Below is a small trained network, with its code and all its weights. Each question gives an input and a target symbol and asks what happens when units are switched off, that is, made to give their printed mean instead of their output.

import numpy as np


def w(rows, s, z=0):
    codes = np.array(rows[::2]) - 128.0
    scale = np.full(codes.shape[1], s)
    scale[-1] = z or s
    return codes * scale


def f(y):
    return y / 2 * (1 + np.tanh(0.7978845608 * (y + 0.044715 * y**3)))


def softmax(a):
    e = np.exp(a - a.max(-1, keepdims=True))
    return e / e.sum(-1, keepdims=True)


def log_softmax(a):
    a = a - a.max(-1, keepdims=True)
    return a - np.log(np.exp(a).sum(-1, keepdims=True))


def net(x, mask):
    ids = ['αβγδεζηθλτψ'.index(c) for c in x.split()]
    T = len(ids)
    res = E[ids] + P[:T]
    u = 0
    for l in range(2):
        q, k, v = (res @ M[l].T for M in (Q, K, V))
        z = softmax(np.where(np.tri(T) > 0, q @ k.T / 2**0.5, -1e9)) @ v
        res = res + np.where(mask[u], z, O[l][:, -1]) @ O[l][:, :-1]
        u += 1
        y = f(res @ A[l][:, :-1].T + A[l][:, -1])
        res = res + np.where(mask[u : u + 12], y, B[l][:, -1]) @ B[l][:, :-1]
        u += 12
    return log_softmax(res[-1] @ U[:, :-1].T + U[:, -1])


Q, K, V, O, A, B = {}, {}, {}, {}, {}, {}
E = w([
[140,83,198,116,109,200,73,197,167,177],'α',
[102,126,106,104,218,195,55,46,104,58],'β',
[107,179,148,163,219,135,147,90,122,93],'γ',
[71,68,91,129,155,162,135,77,166,94],'δ',
[172,185,147,69,176,150,199,118,128,99],'ε',
[157,177,104,104,176,76,138,80,146,116],'ζ',
[157,173,67,196,92,160,129,76,216,70],'η',
[166,134,132,236,94,126,103,131,156,99],'θ',
[59,145,116,191,90,52,137,157,157,107],'λ',
[144,72,105,166,114,123,121,107,4,38],'τ',
[104,134,65,38,142,158,65,169,180,132],'ψ',
],0.02)
P = w([
[70,89,91,184,190,139,26,16,2,206],'0',
[113,90,141,157,151,135,38,30,52,159],'1',
[166,103,158,147,131,113,95,91,90,163],'2',
[114,74,86,167,185,183,41,77,44,116],'3',
[177,155,167,121,111,72,176,111,153,178],'4',
[141,115,142,133,136,148,116,94,121,108],'5',
[136,128,168,102,130,133,126,93,237,168],'6',
[111,150,124,95,114,112,152,11,203,125],'7',
[157,179,124,100,126,90,222,143,179,161],'8',
[119,155,93,110,169,174,180,176,149,137],'9',
[122,168,115,64,111,157,192,95,176,77],'10',
[115,159,96,109,162,170,192,186,190,119],'11',
[88,168,68,122,143,182,155,145,181,64],'12',
[52,163,72,240,191,152,180,212,118,69],'13',
],0.0066)
Q[0] = w([
[208,1,245,131,89,157,139,221,122,136],'0.h1',
[111,188,97,124,178,153,176,114,156,94],'0.h1',
],0.0062)
K[0] = w([
[155,67,253,161,155,107,89,77,79,190],'0.h1',
[120,115,87,139,156,112,133,123,229,88],'0.h1',
],0.0072)
V[0] = w([
[83,126,7,100,17,155,180,167,200,1],'0.h1',
[92,122,222,114,112,140,51,214,95,169],'0.h1',
],0.0032)
O[0] = w([
[147,116,70,204,165,205,115,252,108,108,253],'0.h1',
[71,145,126,105,145,194,111,130,83,107,26],'0.h1',
],0.013,0.0026)
A[0] = w([
[22,84,66,128,91,116,229,80,137,59,253],'0.n1',
[168,225,143,92,227,225,127,128,132,69,223],'0.n2',
[142,211,110,128,230,63,113,54,111,171,91],'0.n3',
[172,83,194,160,65,189,65,158,140,254,126],'0.n4',
[69,155,197,95,151,146,153,164,130,129,72],'0.n5',
[131,74,128,129,107,131,146,137,85,176,109],'0.n6',
[214,142,132,118,185,108,165,155,53,106,107],'0.n7',
[146,142,112,48,119,135,137,75,117,142,110],'0.n8',
[110,74,116,178,199,95,163,36,87,138,253],'0.n9',
[109,95,114,177,100,94,81,157,45,107,143],'0.n10',
[77,178,150,183,236,106,161,153,103,83,215],'0.n11',
[101,109,61,142,150,46,59,86,145,197,78],'0.n12',
],0.0071,0.0046)
B[0] = w([
[80,171,180,134,141,172,121,228,125,140,186],'0.n1',
[105,203,141,168,159,32,91,119,208,124,251],'0.n2',
[119,144,145,97,189,111,169,103,152,114,165],'0.n3',
[108,185,88,169,52,126,131,68,105,195,142],'0.n4',
[99,135,97,222,147,34,147,66,57,106,126],'0.n5',
[123,166,111,29,31,208,139,77,57,94,119],'0.n6',
[117,181,117,142,120,163,69,2,114,89,151],'0.n7',
[82,158,115,142,178,131,149,158,106,102,138],'0.n8',
[178,126,170,70,121,166,76,124,132,68,195],'0.n9',
[123,192,146,145,43,108,131,120,123,114,147],'0.n10',
[93,112,197,123,114,101,139,77,223,131,210],'0.n11',
[227,140,168,62,104,89,126,159,102,143,142],'0.n12',
],0.0079,0.011)
Q[1] = w([
[147,180,159,124,223,89,111,89,244,76],'1.h1',
[103,122,81,175,2,162,144,109,91,160],'1.h1',
],0.009)
K[1] = w([
[80,112,82,142,106,138,146,213,216,88],'1.h1',
[109,134,130,197,120,95,110,2,34,141],'1.h1',
],0.0072)
V[1] = w([
[84,51,254,151,134,180,148,189,94,145],'1.h1',
[160,95,109,40,109,202,79,181,163,146],'1.h1',
],0.0069)
O[1] = w([
[35,104,60,170,181,116,104,36,180,98,3],'1.h1',
[41,160,72,125,19,136,76,109,254,80,196],'1.h1',
],0.0087,0.0048)
A[1] = w([
[120,83,179,140,102,182,104,116,200,110,140],'1.n1',
[158,102,163,121,185,148,202,126,94,175,2],'1.n2',
[237,129,138,151,168,145,89,111,156,150,166],'1.n3',
[81,167,137,117,195,161,181,119,155,177,127],'1.n4',
[69,155,114,99,97,123,108,114,139,132,98],'1.n5',
[120,161,100,197,115,129,151,140,165,97,127],'1.n6',
[118,112,146,143,86,255,138,184,106,165,176],'1.n7',
[95,159,121,138,62,157,128,148,158,192,72],'1.n8',
[87,135,141,199,158,125,89,99,170,159,128],'1.n9',
[171,136,107,151,98,78,37,134,190,171,78],'1.n10',
[126,193,219,103,80,112,132,87,145,117,131],'1.n11',
[165,202,109,91,123,125,121,150,62,135,104],'1.n12',
],0.0089,0.0047)
B[1] = w([
[102,206,115,145,105,152,183,69,135,89,210],'1.n1',
[44,60,71,162,129,111,217,146,121,174,140],'1.n2',
[171,102,169,222,44,84,169,144,112,212,208],'1.n3',
[121,128,145,216,147,86,112,138,54,75,180],'1.n4',
[165,93,130,117,180,130,219,172,133,166,186],'1.n5',
[101,64,206,50,113,155,110,61,101,138,230],'1.n6',
[83,30,45,123,144,46,79,1,86,173,164],'1.n7',
[195,110,164,136,214,140,59,108,65,116,181],'1.n8',
[168,145,119,77,62,95,152,127,104,122,231],'1.n9',
[65,99,102,144,114,150,137,153,44,120,244],'1.n10',
[29,67,89,124,126,187,65,186,118,121,252],'1.n11',
[127,210,128,81,80,176,151,51,127,102,156],'1.n12',
],0.0072,0.014)
U = w([
[102,118,101,129,103,91,105,83,125,219,2],'α',
[142,151,126,151,122,115,146,136,123,144,44],'β',
[128,211,107,170,142,134,208,156,76,149,84],'γ',
[130,108,53,104,73,72,197,81,161,131,163],'δ',
[189,203,113,166,163,27,110,102,125,104,178],'ε',
[168,145,168,46,83,78,179,115,122,160,109],'ζ',
[207,110,219,111,164,157,76,109,183,146,88],'η',
[198,254,152,241,74,166,134,139,173,186,212],'θ',
[52,152,74,121,53,58,91,252,146,169,186],'λ',
[182,121,121,102,85,100,149,137,47,64,11],'τ',
[126,57,150,157,157,134,148,140,111,125,40],'ψ',
],0.0057,0.0038)

Each question gives the input, a string of symbols that net reads in full, and the target symbol t.
The units are the heads (2 rows each of Q, K, V and O) and the neurons (one row each of A and B). Each row of codes is followed by its name. A weight is (code - 128) times the scale printed after its matrix; where a second scale follows, it is the last column's (O, A, B and U).
mask holds one flag per unit, layer by layer, with each layer's heads first. A switched-off unit (its flag False) gives its mean, the last column of its rows in O or B, instead of its output. The means were averaged over made-up inputs and are rounded, as every weight is.
A unit's drop is (log p(t) with every unit on - log p(t) with that unit switched off) / (log p(t) with every unit on - log p(t) with every unit switched off).
The circuit of an input: a set's keep is (log p(t) with only the set's units on - log p(t) with every unit switched off) / (log p(t) with every unit on - log p(t) with every unit switched off). Starting from the 12 units with the biggest drops (on a tie, the unit counted first), units are removed one at a time, each time the one whose removal leaves the highest keep (on an exact tie, the one counted first), for as long as the keep stays at least 0.8.
circuit, biggest first: the units of the circuit, biggest drop first
k most important neurons: the k neurons with the biggest drops, biggest first
drop when u is switched off: that unit's drop, to one decimal
input λ ψ γ δ ζ ε λ λ ψ ζ λ γ α, target α: circuit, biggest first	(1.n7 0.n4)
input ε λ ζ λ ε, target ε: circuit, biggest first	(1.h1 0.n2 1.n4 0.n1)
input ψ θ β α ζ β λ θ α η α θ ε ζ, target θ: most important neuron	(1.n3)
input β ε γ, target ψ: 2 most important neurons	(1.n2 1.n11)
input θ λ γ λ ε δ ζ τ α ε ζ, target δ: circuit, biggest first	(1.h1 1.n9)
input η α λ α λ ψ ε ζ β, target λ: circuit, biggest first	(0.n2 1.h1 1.n11)
input γ ζ ψ η γ η λ λ α ψ ψ ε, target λ: circuit, biggest first	(1.n11 1.h1)
input β ζ λ ζ ζ θ β δ θ β β ψ ζ, target λ: circuit, biggest first	(1.h1 1.n11)
input δ β η ψ ψ λ ε ε, target ε: 2 most important neurons	(0.n1 0.n11)
input γ τ ζ, target ζ: circuit, biggest first	(0.h1 1.h1)
input θ ψ ζ δ β λ β, target ε: circuit, biggest first	(0.n1 1.h1 0.n2 1.n4)
input ψ α ζ δ η ε ε, target θ: circuit, biggest first	(0.h1 1.h1 1.n3 1.n6)
input γ ψ ζ δ θ γ, target δ: 2 most important neurons	(0.n1 1.n9)
input ψ δ β β ε λ γ, target ε: circuit, biggest first	(1.h1 1.n4 0.n2 0.n1)
input ψ η ψ λ ψ ψ γ ε ψ ψ τ δ ζ, target δ: most important neuron	(0.n1)
input ζ α θ β, target η: 4 most important neurons	(0.n9 0.n3 1.n10 0.n4)
input γ δ ζ ε λ ε α ζ β ζ λ η ζ, target θ: circuit, biggest first	(0.h1 1.h1 1.n3)
input β ψ β τ λ β ε ψ ψ ζ η β ε γ, target θ: 2 most important neurons	(1.n3 0.n9)
input ε α τ δ ψ ζ η ψ β, target λ: circuit, biggest first	(1.h1 0.n2 1.n11)
input α β γ ψ λ β, target ε: 3 most important neurons	(0.n1 0.n2 0.n11)
input ζ δ ψ α δ τ η ε β, target θ: most important neuron	(1.n3)
input ε τ ε, target γ: 2 most important neurons	(1.n2 0.n8)
input θ λ λ ε ζ λ ψ ψ ζ β λ ζ, target ε: 2 most important neurons	(0.n1 1.n4)
input τ ζ ψ β γ δ, target δ: 2 most important neurons	(1.n1 0.n2)
input β γ ψ ε η η δ ε ε, target δ: 2 most important neurons	(0.n1 0.n2)
input λ ψ β η ψ ζ η β β γ τ β, target θ: drop when 0.h1 is switched off	0.6
